Each row is followed by its class. Each block has new classes.
[  2 -20  -2  -2  -3   6  -4   3  12  14   4  21  30   2  -8  -5  -7  -7
   8   3   7   2 -12   0  14  -2   1  19  19   5   4  -2  -6 -12   2 -11
 -14   8   3  -4  -5   2  -9  -5  24  10  -9   3  -3 -13 -33  -6 -20 -13
 -10  -3 -63 -22 -27   6   3  -2   7  13 -50 -30   9  17 -14  34  -2 -17
  20 -19  61 -12  -9  16  20  -2   3 -17  -6  -3  16  21   1   4  15  -7
 -13   0  -5  -5   0  33   9  53  38  -3 -51  -6  27 -18   1 -22  11   8
 -10  -4 -10  -8  -2   2  12   7  -6   1 -23 -17  -8  11  31  20   0  -7
   7  31  -2]
guv
[ -1  -1   1 -12  -4   5   2   0  12   4   5   7  81   1  -1   2 -19  -5
   3 -53  33   2 -22   6  -1  12  -1   3  -2  24   8 -14   2 -13   0   5
 -31  21 -64  24  -1   3  -1   6  31   4   7   4 -13  -3  -5  -1 -22 -11
  -6  -4 -68   2   6  -6  -7   9   0   7 -26  -4   2  10 -26  -5  -7  16
 -21   5   3  -1 -22  15   4  -1  -1   6   1  -6  14  43  -1  -8  -2 -10
 -11   0   0  -4   4  28   0  48   9   1  15   1  40  15 -12 -11  27  -1
   8  12  -1  -4  16  25  -1 -29  -1  -2  -1  -1 -20  -2  49 -46  -4  -3
   8  21  22]
gunuf
[ -3 -13   0  -8   1   0  -6  -1  13  -8  10  15  48   9  12  -6 -30 -16
 -16  -3   3   7  -6   2   9   3  -2   3  22  25   2  -6  -3 -11   0   2
 -27 -15 -47 -16 -10   5  -6   9   5  11   9   6 -12   1 -24  -4 -22  -6
  -3   0 -39 -12 -26   3  11   8  -6   9 -46   0   8  20 -17   8  -7  -1
 -18   2  28  -8 -20   9  11   2   1  -9 -18  -2   3  12  -3   9   9  -1
 -12   3  -4   1   1  21  -9  25  18  -3  16   1  36 -22  -4 -17  40   9
 -26   0  -7   9  -2  15   7 -18  -8   0 -20  -3 -11   8  21 -21  -5  -5
 -10  17   6]
retag
[-12  -5   2 -10  -2  -8  -7  -2  12  -1   5  11  39   6  25  -6 -19 -10
  -7   5   1   2  -4   2  10  -4   3   1  25  14  -2  -5  -4 -12   0   0
 -28 -15 -38 -18   1   9 -12   9   6  18   4   7  -6  -5 -26 -13 -27 -13
 -12   0 -30 -11 -41   4  11   5   3  11 -48   1   6  14 -12   8  -8  -1
  -4  -2  17 -11 -29  -6   1   2   3  -7 -13  -3  -3  23  -5   6   5  -7
 -15   0  -2   0  -4  18  -7  16  14   3  -8   5  43 -22 -18 -16   8  13
 -45   3  -8  13   3  17   1 -34 -12  -2 -19  -1 -30  15  18  13  -2  -7
  -7  15  31]
retag
[ -1  -4   1   1   1   9   3   3  -1  -2   2  14  28   2   7 -12   0  -6
  10   8  -1   7  -2   3   6   7   1   9   8   3   5  -2  -6  -4  -1 -13
  -9   5   8 -15  -9  -1  -5   1  10   0  -9   2  -5   3 -16   4 -14  -9
  -1  -4 -51 -20 -17   0   0   1   9   4 -23  -4   4   3  -1  21   2 -11
   7 -16  32  -7  -1  16  12  -2   2 -22   0   0  -2   0   3   6  -2  -4
   1  -3  -2   0  -4  33   0  44  15   0  -6   1  23  -5  11  -9  15   5
  38  -4  -5   0 -10  20   5  35   2   0  -7 -10   2  11  20  10  10  -3
  19  20 -28]
guv
[-18 -18   3  -5  -1  -4   0  -2   2  -2   0   8  41   7   2 -11   2 -10
  27  -1  15   8  -4   8   7   5  -1   0  14   3  -2  -5 -10  -2   1  -6
 -10  14   3  -3   6   9 -12  11  -9  -3  -2   0  -4  12  -5   3  -7  -5
   0  -6 -50 -16 -11  -5  12   1  14   8  -1  -2   3  -3   1   6   1  -2
   9 -11   9  -7  -5  18   4  -1   0 -18   7   7 -17   1   2   4 -10  -3
  -9  -5   3   4  -9  41   2   5   5   7 -11   0  34  -5   9 -13   7   8
  10   6   0  -4  -2  23  -3  -9   5   3   2   2 -11  10  24  15  17   1
  24   5   2]
guv
[ -2 -22   1 -12  -1   9  -3  -3  13   8   9  14  67   6 -10   2 -20  -8
  -7 -23  26  -5 -21   1   8   2   0   7  14  23  -1  -8   4 -12   1  -2
 -26   7 -55  10  -4   7   0  13  31   1  10   4 -10  -5 -13  -4 -19 -12
  -7  -1 -52  -3  -7   3  -5   6  -8  10 -29  -3   6  12 -23  11  -9  10
 -15   3  42  -1 -21   7  17   0   3   7  -2  -8  14  40   0  -3  19  -8
 -18   2  -2  -6   5  30   4   8  27  -6 -14   0  31 -10  -1 -22  25   6
 -36   7  -5   4  10  12   5 -49  -8  -4 -18 -12 -19  -5  33 -42 -10  -6
  -2  23  34]
gunuf
[  3 -10  -1 -11   0  17  -2  -2  13  -8   9   3  72   5  -6   3 -26  -5
  -6 -45  16   4 -18  -5  -1   8 -10  11   4  24   9 -15   2 -17  -4   4
 -26   1 -63  13  -3   8   1   8  33   6   5   3 -12  -6 -13  -2 -25 -11
  -3  -3 -83   0   2  -1  -3   7  -5   4 -33  -2   4  12 -26   4 -14  11
 -31  11  11  -6 -22  13   4  -1   1   0  -8  -8  16  41  -2  -1   2  -8
  -7   3   0  -6   8  38   1  64  15  -5  27   8  26  -3  -6 -21  35   5
   5   6  -3  -1   8  25   2 -31  -9  -3  -9   4 -23   0  32 -43 -14   5
   9  23  19]
gunuf
[ -6  -9  -1  -9  -6  -2  -4   1  17   1   5  14  47   4  17  -6 -26  -3
  -4 -11   1   5  -9   2  10   2  -1  10  13  14   3  -8  -1 -14   0  -3
 -28  -8 -44  -4  -2   8 -10   3  18  16  -1   4  -6 -10 -36 -11 -27  -9
  -9   0 -53 -14 -40   1   8   6   0  11 -59  -4   1  21 -15  13  -9  -5
   1  -1  22 -10 -23   8   6   0   2  -7 -12  -5  19  21  -1   1   6  -6
 -13   1  -5   1   0  32   0  54  22   0  -7   1  30 -14 -18 -19  17   9
 -21   0 -11   6   6  12   3 -32  -9  -1 -25  -1 -16  12  34  19  -2  -5
  -2  24  22]
retag
[ -4 -11  -2 -10  -1   8  -2   0  10  -3   7  11  64  12  -1  -2 -20 -18
  -6 -21  16  -1 -13   3   1  11  -4   0  13  24   3 -10  -1 -11  -1  -2
 -25  -2 -47   0  -6   6  -2   9  18  -2   8   6 -13   2  -6  -3 -20 -11
  -1  -1 -56  -3  -4   0   2   6   4   7 -25  -2   4  14 -20   2  -9   9
 -31   4  18  -4 -18  12  11   0   0  -4  -5  -3   4  29  -1   5   6  -6
 -13  -1  -1  -1   4  26  -7  27  13  -2  20   3  39  -5   2 -15  31   4
  -7   7  -5   1   6  25   2 -16  -3   0  -7  -2 -12  -1  25 -47  -9  -3
   3  16  11]
gunuf
[  4  11  -2 -14   0   5  -3  -3   5  -4   8   2  56   8   7  -1  -3 -13
  -8 -33  19  -6 -16   4  -2  11  -3   4  11  23   4  -9  -1  -7   1   0
 -33  -4 -53  -3 -16   6   0   3  32  -1   6   5  -7  -1  -2  -1 -30 -16
 -14  -1 -49   2   4   0  -5   4  -2  10 -25  -4   3  -6 -24  -8 -10  13
 -34   2   9  -6 -21  19   9  -1   2   2  -5  -7  -4  57   0  -1   7 -12
 -14  -3  -2  -6   2   6 -11  29   4   1  15   2  48  -6 -10 -14  23   3
  -5   6  -4   4   8  32   2   2  -3  -2  -2  -8 -17  -3  23 -64 -12  -4
   8  17  16]
gunuf
[  3  18  -4 -10   0  11  -3   0   7  -5   7  -4  28   7  17  -1   0   2
  -8 -30   7  -3  -9  -2  -5   7  -5  16   2  16   4 -10   0 -10   0   0
 -35 -13 -41  -8  -8   6  -1   0  42   2   0   3  -3  -9  -5  -2 -32 -16
 -11   0 -47   3   0   4  -6   1  -6   6 -42  -1   2   1 -18   1  -8   5
 -25   2   4  -8 -20  15   6  -3   3  -4  -6  -4   1  59  -1  -2   8  -9
  -7   3   0  -5   4   7  -6  56   1  -1  13   7  31 -11 -17 -10  20   6
   5   2  -4   5   0  30   3  17  -6  -1  -5  -5 -17  11  12 -40 -14  -1
   7  19   6]
gunuf
[ -4  -4  -4 -14  -1  13  -3   0  11   2   5  -2  54   3 -14   4   4  -5
  -3 -35  28 -13 -15   3   2   4  -4   8  13  16  10 -13   2 -12   3  -4
 -25   6 -48   7 -13   7  -1   0  35  -1   5   0  -6  -9   4  -5 -23 -13
 -13   1 -64   5  14   3  -8   4   8   9 -15  -6   0   5 -22   4 -11  10
 -33   3  23  -4 -18  17   8  -3   1   7  -1  -6   2  66   0  -5  11 -11
  -9   3  -1 -11   6  21   3  30  12   3 -12   1  32  -8  -5 -20  20   4
 -19   8   1  -2  12  26   3 -12  -5  -5  -5  -6 -24   0  21 -54 -15  -3
  15  19  32]
gunuf
[ -9  -9   0 -13  -1  13  -5  -6   8  -8   6 -12  70   9  -3   1  -8  -6
   2 -40  23   0 -16   1   0   7  -7   0  10  19  13 -14   8 -14   1  -1
 -28   3 -63   4   5  10   0  17  26  -5  12   0 -10   1   8   0 -23  -9
  -2   1 -66   5  10   0   0   8  -5   6  -4  -3   1  -3 -17  -4 -15  23
 -43  13  -9  -1 -23  12   1  -3   3   8  -1  -2 -11  55  -6  -2  -3  -9
 -13   6   3  -3   2  37   6   7   2   7  26   8  30 -12   0 -21  19   6
 -20  10   8   2  10  33  -2 -51  -1  -4  -2   7 -35  -4  18 -53 -18  -1
  20   4  46]
gunuf
[ -1  -7  -1 -11  -2   9  -2  -3  11   5   7   2  66   5  -3   2  -6  -5
   0 -32  28  -6 -20   2   2   6  -7   3   8  19   1  -7   8  -9   6  -5
 -29  -5 -50  13  -7   7  -1   4  39  -3  10   6 -13  -1   2  -3 -21 -13
  -7   1 -53   3  11   2 -12   1  -9  10 -21  -2   2  -1 -21   2  -8  11
 -24   2  22  -6 -19  13  13   0   1   5   1  -7   9  50   0  -4  13 -10
 -19   1   2  -5   7  24  -1  11  20  -2  -1  -1  34  -5  -3 -19  22   4
 -18   6  -4  -1  10  22   1 -26  -4  -3  -8  -9 -22  -6  24 -53 -15  -5
   5  16  30]
gunuf
[ -5  -4   3  -6  -2   7  -2   0   6   4   5  -1  49   3   4  -2  -6  -7
   0 -22  16   0 -11   1   0   7   3   8   8  12   3  -7   2  -8   0  -3
 -29  -1 -36   2  -4   6  -4  -1  30  -2   6   3  -6  -4  -7  -3 -21 -13
  -4   0 -55  -1  -5   1  -2   2  -6   5 -26  -3   0   3 -15   2  -8   9
 -13  -2  16  -5 -18  13   9  -3   4  -1  -1  -5   1  42   2  -3   7 -10
 -15   1   1  -5   4  28  -2  28  16   0  -4   0  31  -6  -2 -17  15   4
  -7   1  -5   3  10  24   1 -14  -6   0  -9  -5 -20   2  23 -29  -9  -3
  10  17  18]
gunuf
[  4  16  -1 -13  -2   5  -9  -2   5   2   8  -4  50   2  36   2  -5   3
 -11 -23  11   2 -11  -2  -6  13  -5   8  -2  21  -3  -4   0  -5   0   1
 -49 -11 -52  -5 -16   4   1  -6  49   1   6   9 -12  -1  -8  -5 -33 -25
 -11   3 -25   5  -8   4 -12   0  -6   7 -50   2   1   0 -20  -5   3   6
 -21  -1   7  -8 -20   7  14  -3  -2   2  -7  -3  13  51   0  -3  15  -9
 -17   4   2  -6   5   4 -16  40  10  -1  33   0  38  -7 -15  -9  19   3
  13   2  -6  10  -5  32   1   7  -7  -2 -13 -10 -13  -5  19 -46 -18  -4
  -4  23   7]
Gupe
[ -2   5   1 -18   2   5  -4   0   5   2   8   0  55   6  16   0   1  -9
   0 -24  23  -3 -13   3   0   6  -2   5   8  17   0  -6  -5  -7   0  -2
 -34  -5 -42  -2 -10   4  -4   2  29  -2   8   9 -11  -2   0  -1 -25 -15
 -10   2 -34   2  -1   2  -2   3  -2  23 -27  -3   4  -3 -16  -2  -6  10
 -20  -1  14  -6 -19  14  13   1   0   4  -1  -7  -2  51   1   0   5 -10
 -19   4   1  -9   2  11  -8   7   8   0   7   0  42  -4  -9 -16  16  10
  -8  10  -3   6   1   3   3  -8  -2  -1  -7  -9 -17  -4  21 -47 -14  -3
   3  16  20]
gunuf
[-12 -13   0  -9  -4 -10  -4   1  13   0   6  25  49   8  11  -6 -20 -16
   1  -4  14  -2 -13  10  10   0   3  -2  26  17  -3  -6  -5 -10   4   1
 -20  -6 -27  -6  -4   1 -10   8  -3   9   5   4 -10  -3 -19 -11 -18  -6
 -11  -1 -31 -15 -26   1   8   7   1  12 -33  -2   6  19 -15   7  -4   1
  -4 -19  27 -10 -16  13   9  -2   2  -1 -10  -6   0  11  -2   8   3  -2
 -17  -1  -1   2  -2  14  -7   5  16  -2 -16  -3  46 -13  -7 -13  13   7
 -38  10  -2   5   7  11   3 -29  -5   0 -19  -7 -10   7  25  -6   4  -8
  -7  17  21]
retag
[ -1  -5   2  -5  -7  14  -4  -9   5  -2   6  -3  43   5 -12   3   3 -10
  -2 -23  21 -11 -12   1  -1   5  -7  10  10  16  10  -9  -3 -11   8 -11
 -24   3 -37  -1  -5   4  -3   3  32  -5   9   3  -6  -4   4   3 -25 -12
  -7  -1 -61  -1  11   8  -7   2   2   8 -12  -3   5  -2 -17   5  -7   7
 -29  -1  23  -1 -13  18  12  -2   2  -1  -5  -4  -4  55   4  -1   7 -12
  -7   2   4  -7   3  22   6  30  11  -2  -4   2  31 -22   3 -16  24   6
  -2   4  -2  -1   6  29   3   6  -4   3  -3  -7 -19   0  13 -49 -17  -4
  18  16  16]
gunuf
[ -8   0  -3 -11  -3   5  -2  -2   8  -1   3  -3  57   6  15   0  -7  -5
   0 -30  14   2 -13   1   0   8  -2   2  -1  17   4  -9   0  -8   4   1
 -34  -3 -43   4  -3   6  -5   5  30   3   6   8  -8  -3  -3  -4 -24 -13
  -9   0 -49   4  -2   0  -2   6  -2   9 -29   2   3   2 -16  -8 -11  14
 -19   3  -1  -5 -20   9   9   1  -1   3  -2  -2   0  47  -1  -4   2  -9
 -15   3   2   1   1  26  -1  26   6   4  16   3  36  -7 -13 -15  19   4
  -8   8  -3   6   5  25  -4 -26  -3   0 -11  -1 -24   0  26 -30 -11  -2
  10  15  28]
gunuf
[ -3  12  -1  -4  -4  -1  -6   0   2  -7   3   1  13   5  36  -5  -4  -6
  -7   5  -8   3  -1  -2   3   2   2  12   9  10   0  -5  -6 -10   0  -5
 -35 -19 -20 -22  -8   4  -7  -4  22  11  -3   8  -2  -4 -22  -6 -29 -15
 -11   0 -29 -10 -33   5   2   3   9   5 -53  -1   4   4  -9  10  -5  -8
  -5  -4  10 -11 -15  10   4  -2   1 -14 -11   1  -4  29   2   1   3  -7
 -10   2  -1   0  -4  11  -7  46   6   2  11   0  30 -20 -16  -7  10   8
   0  -8  -7  17  -6  22   3  17  -8   0 -16  -2  -9  13   9  10  -5 -11
   1  19   0]
retag
[-13  -4  -3 -12  -1  -8  -2  -2   5  -3   4   1  50   8  29  -8 -11  -7
  -3 -18  12   0 -13   8   6   3  -2   1  16  16   2  -9   1  -9   2  -1
 -37  -8 -47  -6   2   9  -9   6  12  14   8   6  -6  -4 -10 -12 -28 -10
 -11   3 -31   0 -25   1   6   5  -1  13 -35   1   1   5 -17  -6  -9  11
 -11   6  -2  -8 -24  11   4   1   3   2  -6  -4  -8  40  -2  -2  -7 -12
 -12   4   1   0  -4  16  -7  10   6   7   3   0  47 -12 -25 -16   9  11
 -39   9  -2  11  11  27   0 -39  -6  -2 -10   0 -22   5  24 -10  -6  -6
  -1  10  44]
retag
